Here is a tiny trained network, its code and every weight. The questions are about switching its units off for an input and a class, where a switched-off unit gives its printed mean instead of its output.

import numpy as np


def w(rows, s, z=0):
    codes = np.array(rows[::2]) - 128.0
    scale = np.full(codes.shape[1], s)
    scale[-1] = z or s
    return codes * scale


def norm(h):
    return h / np.sqrt((h * h).mean(-1, keepdims=True) + 1e-5)


def f(y):
    return np.maximum(y, 0)


def log_softmax(a):
    a = a - a.max(-1, keepdims=True)
    return a - np.log(np.exp(a).sum(-1, keepdims=True))


def net(x, mask):
    res = np.array(x, float).reshape(1, 7) / 4 @ E
    u = 0
    for l in range(3):
        y = f(norm(res) @ A[l][:, :-1].T + A[l][:, -1])
        res = res + np.where(mask[u : u + 3], y, B[l][:, -1]) @ B[l][:, :-1]
        u += 3
    return log_softmax(norm(res)[-1] @ U[:, :-1].T + U[:, -1])


A, B = {}, {}
E = w([
[128,131,129],'x0',
[112,62,23],'x1',
[129,129,127],'x2',
[252,155,164],'x3',
[128,127,131],'x4',
[103,8,245],'x5',
[128,128,130],'x6',
],0.0031)
A[0] = w([
[177,163,2,6],'0.n0',
[103,173,47,4],'0.n1',
[107,81,139,67],'0.n2',
],0.0066,0.0029)
B[0] = w([
[138,138,130,251],'0.n0',
[114,58,79,192],'0.n1',
[87,1,155,159],'0.n2',
],0.0075,0.0027)
A[1] = w([
[122,254,114,53],'1.n0',
[139,75,185,5],'1.n1',
[4,247,74,69],'1.n2',
],0.0056,0.0025)
B[1] = w([
[247,115,153,206],'1.n0',
[172,162,140,184],'1.n1',
[197,7,153,249],'1.n2',
],0.011,0.0018)
A[2] = w([
[183,254,53,136],'2.n0',
[21,117,201,88],'2.n1',
[219,91,139,5],'2.n2',
],0.0069,0.0014)
B[2] = w([
[87,209,58,216],'2.n0',
[62,254,103,191],'2.n1',
[115,95,160,253],'2.n2',
],0.0094,0.0033)
U = w([
[197,8,160,252],'0',
[227,221,131,108],'1',
[124,55,21,37],'2',
[148,200,6,30],'3',
[30,226,185,18],'4',
[166,136,237,136],'5',
[16,99,106,131],'6',
],0.016,0.0022)

Each question gives the input, the list of numbers given to net, and the class t.
The units are the neurons (one row each of A and B). Each row of codes is followed by its name. A weight is (code - 128) times the scale printed after its matrix; where a second scale follows, it is the last column's (A, B and U).
mask holds one flag per neuron, layer by layer. A switched-off neuron (its flag False) gives its mean, the last column of its row in B, instead of its output. The means were averaged over made-up inputs and are rounded, as every weight is.
A unit's drop is (log p(t) with every unit on - log p(t) with that unit switched off) / (log p(t) with every unit on - log p(t) with every unit switched off).
The circuit of an input: a set's keep is (log p(t) with only the set's units on - log p(t) with every unit switched off) / (log p(t) with every unit on - log p(t) with every unit switched off). Starting from all 9 units, units are removed one at a time, each time the one whose removal leaves the highest keep (on an exact tie, the one counted first), for as long as the keep stays at least 0.8.
units of the circuit, in order: the units of the circuit, biggest drop first
k most important neurons: the k neurons with the biggest drops, biggest first
k most important neurons of layer l: the k neurons of layer l with the biggest drops, biggest first
drop of u: that unit's drop, to one decimal
input [-1,3,-5,-5,4,-7,-5], class 2: units of the circuit, in order : 1.n2
input [1,2,0,0,0,-4,2], class 2: 3 most important neurons : 0.n1, 2.n1, 1.n2
input [0,7,-4,-3,-5,6,-8], class 6: units of the circuit, in order : 1.n2, 1.n0
input [0,-8,7,-3,-1,7,-5], class 4: 3 most important neurons : 2.n1, 1.n2, 1.n0
input [6,0,4,1,-6,6,2], class 5: 2 most important neurons : 2.n0, 1.n1
input [-1,0,-1,1,-4,3,8], class 5: 3 most important neurons : 1.n1, 1.n2, 1.n0
input [7,-6,6,-2,7,7,-3], class 4: units of the circuit, in order : 2.n1, 1.n2
input [4,2,7,8,-6,-1,-8], class 3: units of the circuit, in order : 1.n2, 2.n0
input [-6,-7,5,-1,-2,-2,-1], class 0: units of the circuit, in order : 1.n2, 2.n1
input [-8,1,4,-1,3,-4,-3], class 2: 2 most important neurons : 0.n1, 1.n0
input [2,2,8,0,1,1,5], class 6: 2 most important neurons : 1.n0, 1.n2
input [3,-3,-3,-1,3,6,-8], class 4: 3 most important neurons : 2.n1, 1.n2, 1.n0
input [-1,5,6,-3,0,4,0], class 6: 2 most important neurons : 1.n2, 2.n1
input [-7,0,0,-6,-2,5,-8], class 4: 3 most important neurons : 2.n1, 1.n2, 0.n1
input [-3,6,-1,3,-7,0,-8], class 3: 2 most important neurons : 1.n2, 0.n2
input [4,2,-4,0,7,2,4], class 6: 4 most important neurons : 1.n0, 1.n2, 2.n1, 0.n2
input [-3,8,8,8,-6,-1,5], class 3: 2 most important neurons : 1.n2, 2.n0
input [6,0,-1,0,-7,-8,-7], class 0: 2 most important neurons : 1.n2, 1.n0
input [-3,-4,-8,-3,8,7,2], class 4: drop of 2.n1 : 0.6
input [6,-2,7,-6,2,8,3], class 4: drop of 1.n2 : 0.2
input [2,-8,0,-4,-3,-7,-6], class 0: drop of 1.n2 : 0.7
input [-8,-2,5,-7,1,0,-6], class 0: most important neuron of layer 0 : 0.n1
